Each row has a name. Each question is about the rows just above it.

[158 184 169 169 162  79] : Luda
[153  93 101 140 145 156] : Sef
[156 115 115 163  99 108] : dod
Times [162] occurs in Luda:	1
[169 169] with +1 step of 1 on every entry:	[170 170]
Which value appears more than once in dod?	[115]
Print row dod.	[156 115 115 163  99 108]
[115] with +1 step of 1 on every entry:	[116]
Repeated in Luda:	[169]

[126 153 103 124 143 107 132 146 137 134 121 128 170 133 129 132 110 122
 126 147 114 122 118 115 154 111 128 133 110 131 135 130 130 130 120 132
 140 130 144]  Lakif
[141 132 122 137 162 124 100 101 148 132 134 131 136 125 110 129 105 118
  94 162 125 116 128 107 118 142 130 141 125 111 146 141 161 161 142 148
 103 179 159]  Zonem
[138 101 155 136 135 151 111  94 127 126 139 101  84 121 119 125 138 101
 101 122 142 125 140 133  95 154 130 128 147 115 130 130 144 141 145 132
 117 152 123]  tig
[131 144 115 123 157 102 132 145 137 146 144 130 159 132 133 133 118 118
 102 139 117 102 123 113 156 114 137 127 112 125 144 102 148 130 132 144
 145 144 135]  Neki
[128 120 130 137 116 131 111 100 130 108 129 126 110 124 112 123 121 134
 132 139 136 156 130 133  98 145 115 138 140 126 117 143 116 143 125 100
 112 130 141]  Sepa
Whose row is [126 153 103 124 143 107 132 146 137 134 121 128 170 133 129 132 110 122
 126 147 114 122 118 115 154 111 128 133 110 131 135 130 130 130 120 132
 140 130 144]?	Lakif
[141 132 122 137 162 124 100 101 148 132 134 131 136 125 110 129 105 118
  94 162 125 116 128 107 118 142 130 141 125 111 146 141 161 161 142 148
 103 179 159] is in which row?	Zonem
Whose row is [138 101 155 136 135 151 111  94 127 126 139 101  84 121 119 125 138 101
 101 122 142 125 140 133  95 154 130 128 147 115 130 130 144 141 145 132
 117 152 123]?	tig
Move every entry of [118  94 162] by -1 step of 1.	[117  93 161]
How many times does Neki hold [102]?	4
Times [101] occurs in tig:	4
Count the entries of [131 144 115 123 157 102 132 145 137 146 144 130 159 132 133 133 118 118
 102 139 117 102 123 113 156 114 137 127 112]:	29

[191 144 154 180 106 133 150 129 128] = Tekil
[128 118 100 166 113 115 100 158 148] = geva
[ 66 111 106 107 148  98 103 179 126] = babi
[103 134 125 161 125 103  82 103 125] = labev
[176 141 147 116 176 133 149 132 176] = buzot
[137 168 122 159 126 141 107 135 130] = Rusil
[105  83  93 112 103 121 121 154 110] = Vuto
[191 144 154 180 106 133 135 109 165] = tuzap
[127 163 116 159 129 133 101 144 133] = risab
[150 122 187 129 115 137 150  77 150] = negen
[137 168 122 145 126 141 107 124 130] = sakud
Repeated in buzot:	[176]
Count of [125] in labev:	3
Number of entries in [128 118 100 166 113 115 100 158]:	8
Print row Tekil.	[191 144 154 180 106 133 150 129 128]
Count the entries of [137 168 122 145 126 141 107]:	7
Times [150] occurs in negen:	3
[118 100] with +1 step of 1 on every entry:	[119 101]

[112 139  74 138 109 143 132 160 139 120] : tal
[129 120 143  87 136  73 123  91 124 163] : sako
[ 95  98 152 159 162 100 107  96  66 114] : Gir
[111 161 163 119 125  99 172 119 148 130] : Voli
[114 139  81 114  67  87 142 171 140  87] : Bute
[ 94 113 131 143 170 106 110  86  97 141] : Zoniv
[114 139  81 114  67 108 142 171 140 110] : sila
How many entries does [114 139  81 114  67] have?	5
The value that sila holds more than once:	[114]
Count the entries of [ 95  98 152 159 162 100 107  96  66 114]:	10
Print row sila.	[114 139  81 114  67 108 142 171 140 110]

[ 92  79 108 134  99 153 113 118 104] = Binek
[158 101 170  99 159 132  83 155 148] = pepar
[ 86  85 117 124 140 108 137 101  85] = Zik
[168 135 111 155  87 159  79 159 103] = bodok
[ 98 155 123  98  98 178 116  98  89] = dazaf
[ 99 161 178  84 114  81 112 155 109] = zolu
[106 149 102 104 131 139 148  84  96] = zarag
[126 107 107 134  83  98 176 145 159] = tezi
[ 99 161 103 122 114  81 112 155 109] = Mot
[ 99 161 103 122  97 105 131  99 176] = lek
Count of [98] in dazaf:	4
Print row lek.	[ 99 161 103 122  97 105 131  99 176]
How many times does Zik hold [86]?	1
Move every entry of [178] by +1 step of 1.	[179]

[109 114 136 111 143 146 107] : teder
[150 153  81 101 110  90 112] : rebib
[160 175 133 121 140 135 148] : fezu
[110  90] with -1 step of 1 on every entry:	[109  89]
Count of [136] in teder:	1
Shift each entry of [81] by +1 times 1:	[82]

[170  92 155 167 130 157  66  78 144 100 142  62 112  94] : kirod
[124 169  94 108  68 102 104 154  90  94 113 112  95 168] : sumaf
[182 142 156 111 131 160  80 112 145 101 156  99  98  98] : defa
[125 152 131 143  87 132  96 143  91  81 134 136  67 154] : Veta
[ 84  99 119 177  96 115 138 133  84 115 105 153 120 125] : daz
Print row sumaf.	[124 169  94 108  68 102 104 154  90  94 113 112  95 168]
Count of [99] in defa:	1
[156 111 131] with +1 step of 1 on every entry:	[157 112 132]
[155 167] with +1 step of 1 on every entry:	[156 168]
Repeated in sumaf:	[94]
Which value appears more than once in Veta?	[143]

[170 119 159 150 116  81  71 169 185 127  94 115 141 124 152 120 162  98
 136  78 103 109 141  92 100 134 112 106 156 116]  tebin
[147 114 165  85 147 148 181 141 160  83 122 144 124 141  91  83 136 150
  92 177 149 141 182 172 159  84 143 147 162 150]  sadop
[ 92  82 138 146 162 103 131 120 139 128 122 143 144 180 153 135 114 131
 149 147 133 112  96 155 138 156  92 163 100 158]  fali
[148  93 138 144 119  96 118 131 138  78 157 103 179 138 111 110 121 110
 161 123 109 141 136 120 144 108 120 163 139 114]  vid
Whose row is [148  93 138 144 119  96 118 131 138  78 157 103 179 138 111 110 121 110
 161 123 109 141 136 120 144 108 120 163 139 114]?	vid
Count the entries of [ 92  82 138 146 162 103 131 120 139 128 122 143 144 180 153 135 114 131]:	18
Times [136] occurs in fali:	0
How many entries does [147 114 165  85 147 148 181 141 160  83 122 144 124 141  91  83 136 150
  92 177 149 141 182 172 159  84 143 147 162 150] have?	30
Count of [136] in sadop:	1

[141 121 126 121 122 144 134 123 159 111 140  91 149 126] -> Rute
[158 101 133 173 110 151 129  97  86 139 107  86 116 137] -> Zirol
[123 114 106 123 128 152 133 147 131 101 158 144  93 138] -> geb
[166 160 124 105 105 144 135 129 146 117 112 123 125 105] -> nadem
[146 127 128  88 144 142 142 153 132 108 128 123 119 134] -> munof
[129 100 110 113 152 131 143 120 147 146 152 102 108 146] -> keraf
[141 121 126 121 122 144 134 123 159 111 144 140 140 126] -> Puv
Times [105] occurs in nadem:	3
Print row munof.	[146 127 128  88 144 142 142 153 132 108 128 123 119 134]
Move every entry of [121 126 121] by +1 step of 1.	[122 127 122]
Move every entry of [144] by -1 step of 1.	[143]

[146 146 116  96 157 115]  gobin
[185 110 185 184 185 185]  zem
[150 173 148 114  94 112]  Zafur
Times [185] occurs in zem:	4
Which value appears more than once in gobin?	[146]
Print row zem.	[185 110 185 184 185 185]
Print row Zafur.	[150 173 148 114  94 112]
Which value appears more than once in zem?	[185]

